Below is a small trained network, with its code and all its weights. Each question gives an input and a target symbol and asks what happens when units are switched off, that is, made to give their printed mean instead of their output.

import numpy as np


def w(rows, s, z=0):
    codes = np.array(rows[::2]) - 128.0
    scale = np.full(codes.shape[1], s)
    scale[-1] = z or s
    return codes * scale


def norm(h):
    return h / np.sqrt((h * h).mean(-1, keepdims=True) + 1e-5)


def f(y):
    return np.maximum(y, 0)


def softmax(a):
    e = np.exp(a - a.max(-1, keepdims=True))
    return e / e.sum(-1, keepdims=True)


def log_softmax(a):
    a = a - a.max(-1, keepdims=True)
    return a - np.log(np.exp(a).sum(-1, keepdims=True))


def net(x, mask):
    ids = ['ΓΔΦαβημξσψ'.index(c) for c in x.split()]
    T = len(ids)
    res = E[ids] + P[:T]
    u = 0
    for l in range(2):
        q, k, v = (norm(res) @ M[l].T for M in (Q, K, V))
        z = softmax(np.where(np.tri(T) > 0, q @ k.T / 2**0.5, -1e9)) @ v
        res = res + np.where(mask[u], z, O[l][:, -1]) @ O[l][:, :-1]
        u += 1
        y = f(norm(res) @ A[l][:, :-1].T + A[l][:, -1])
        res = res + np.where(mask[u : u + 8], y, B[l][:, -1]) @ B[l][:, :-1]
        u += 8
    return log_softmax(norm(res)[-1] @ U[:, :-1].T + U[:, -1])


Q, K, V, O, A, B = {}, {}, {}, {}, {}, {}
E = w([
[172,60,98],'Γ',
[173,60,118],'Δ',
[175,81,73],'Φ',
[104,114,10],'α',
[199,96,43],'β',
[128,102,131],'η',
[93,67,36],'μ',
[96,126,128],'ξ',
[148,133,195],'σ',
[211,105,248],'ψ',
],0.018)
P = w([
[95,52,184],'0',
[16,75,252],'1',
[53,161,205],'2',
[144,231,96],'3',
[93,139,196],'4',
[71,61,226],'5',
],0.0044)
Q[0] = w([
[215,2,128],'L0H0',
[60,115,1],'L0H0',
],0.0066)
K[0] = w([
[177,254,103],'L0H0',
[41,135,133],'L0H0',
],0.0096)
V[0] = w([
[161,184,245],'L0H0',
[50,124,73],'L0H0',
],0.011)
O[0] = w([
[154,226,134,3],'L0H0',
[52,117,2,49],'L0H0',
],0.0073,0.0026)
A[0] = w([
[245,164,122,242],'L0N0',
[2,137,80,176],'L0N1',
[131,110,158,247],'L0N2',
[47,236,250,112],'L0N3',
[247,172,138,251],'L0N4',
[89,197,167,55],'L0N5',
[138,123,120,64],'L0N6',
[126,182,108,64],'L0N7',
],0.0069,0.0034)
B[0] = w([
[76,14,236,243],'L0N0',
[2,107,122,192],'L0N1',
[59,157,157,253],'L0N2',
[118,100,201,186],'L0N3',
[38,111,232,250],'L0N4',
[213,177,207,136],'L0N5',
[193,115,125,128],'L0N6',
[191,173,117,128],'L0N7',
],0.0073,0.0045)
Q[1] = w([
[186,132,149],'L1H0',
[126,205,2],'L1H0',
],0.0077)
K[1] = w([
[160,144,163],'L1H0',
[202,18,2],'L1H0',
],0.0078)
V[1] = w([
[35,105,201],'L1H0',
[2,159,169],'L1H0',
],0.0076)
O[1] = w([
[115,253,148,254],'L1H0',
[20,207,128,199],'L1H0',
],0.0072,0.0071)
A[1] = w([
[73,78,95,132],'L1N0',
[106,111,5,223],'L1N1',
[106,54,89,13],'L1N2',
[174,27,31,25],'L1N3',
[30,194,113,129],'L1N4',
[142,251,89,188],'L1N5',
[33,211,196,226],'L1N6',
[195,111,106,7],'L1N7',
],0.011,0.0017)
B[1] = w([
[153,164,118,186],'L1N0',
[57,120,216,166],'L1N1',
[180,188,70,170],'L1N2',
[173,152,65,167],'L1N3',
[148,178,116,190],'L1N4',
[242,132,254,134],'L1N5',
[246,165,15,254],'L1N6',
[130,136,5,129],'L1N7',
],0.0084,0.0098)
U = w([
[166,17,90,197],'Γ',
[102,8,177,253],'Δ',
[159,69,86,44],'Φ',
[61,73,59,123],'α',
[151,50,73,141],'β',
[171,150,74,133],'η',
[28,98,95,76],'μ',
[97,222,73,120],'ξ',
[142,213,187,189],'σ',
[124,129,185,214],'ψ',
],0.014,0.0042)

Each question gives the input, a string of symbols that net reads in full, and the target symbol t.
The units are the heads (2 rows each of Q, K, V and O) and the neurons (one row each of A and B). Each row of codes is followed by its name. A weight is (code - 128) times the scale printed after its matrix; where a second scale follows, it is the last column's (O, A, B and U).
mask holds one flag per unit, layer by layer, with each layer's heads first. A switched-off unit (its flag False) gives its mean, the last column of its rows in O or B, instead of its output. The means were averaged over made-up inputs and are rounded, as every weight is.
A unit's drop is (log p(t) with every unit on - log p(t) with that unit switched off) / (log p(t) with every unit on - log p(t) with every unit switched off).
The circuit of an input: a set's keep is (log p(t) with only the set's units on - log p(t) with every unit switched off) / (log p(t) with every unit on - log p(t) with every unit switched off). Starting from the 12 units with the biggest drops (on a tie, the unit counted first), units are removed one at a time, each time the one whose removal leaves the highest keep (on an exact tie, the one counted first), for as long as the keep stays at least 0.8.
units of the circuit, in order: the units of the circuit, biggest drop first
unit that matters most: the unit with the biggest drop
k most important neurons: the k neurons with the biggest drops, biggest first
k most important neurons of layer l: the k neurons of layer l with the biggest drops, biggest first
drop when u is switched off: that unit's drop, to one decimal
input Γ ξ Δ, target ξ: units of the circuit, in order	(L1H0)
input Φ σ Γ ξ Δ β, target ξ: 2 most important neurons of layer 1	(L1N1; L1N6)
input Φ Δ α, target α: 3 most important neurons	(L1N6; L0N4; L1N1)
input Δ η σ Φ, target σ: 4 most important neurons	(L0N4; L0N0; L1N3; L1N2)
input ξ ξ Γ σ Δ β, target σ: units of the circuit, in order	(L0H0; L0N0)
input Δ Γ Γ, target Δ: 2 most important neurons	(L1N6; L0N1)
input σ Γ Δ Γ Γ Δ, target Δ: 2 most important neurons of layer 1	(L1N2; L1N4)
input β μ Γ Γ, target Γ: 2 most important neurons of layer 1	(L1N6; L1N4)
input Γ Γ Γ, target Γ: 3 most important neurons	(L0N4; L1N6; L0N0)
input α Γ Γ, target α: 3 most important neurons	(L1N6; L1N1; L0N1)
input β Φ Γ Γ Φ, target Γ: 2 most important neurons	(L1N6; L1N4)
input ψ η Δ σ Γ, target σ: 2 most important neurons	(L1N6; L0N4)
input Γ α Γ, target α: 2 most important neurons	(L1N6; L1N1)
input Γ σ σ β, target σ: 2 most important neurons	(L0N4; L1N3)
input ξ Δ Δ Δ Γ, target Δ: unit that matters most	L0H0
input μ α α, target α: drop when L0H0 is switched off	1.4
input σ σ Φ, target σ: drop when L0N4 is switched off	0.3
input Δ α β Δ η, target η: drop when L1N6 is switched off	0.2
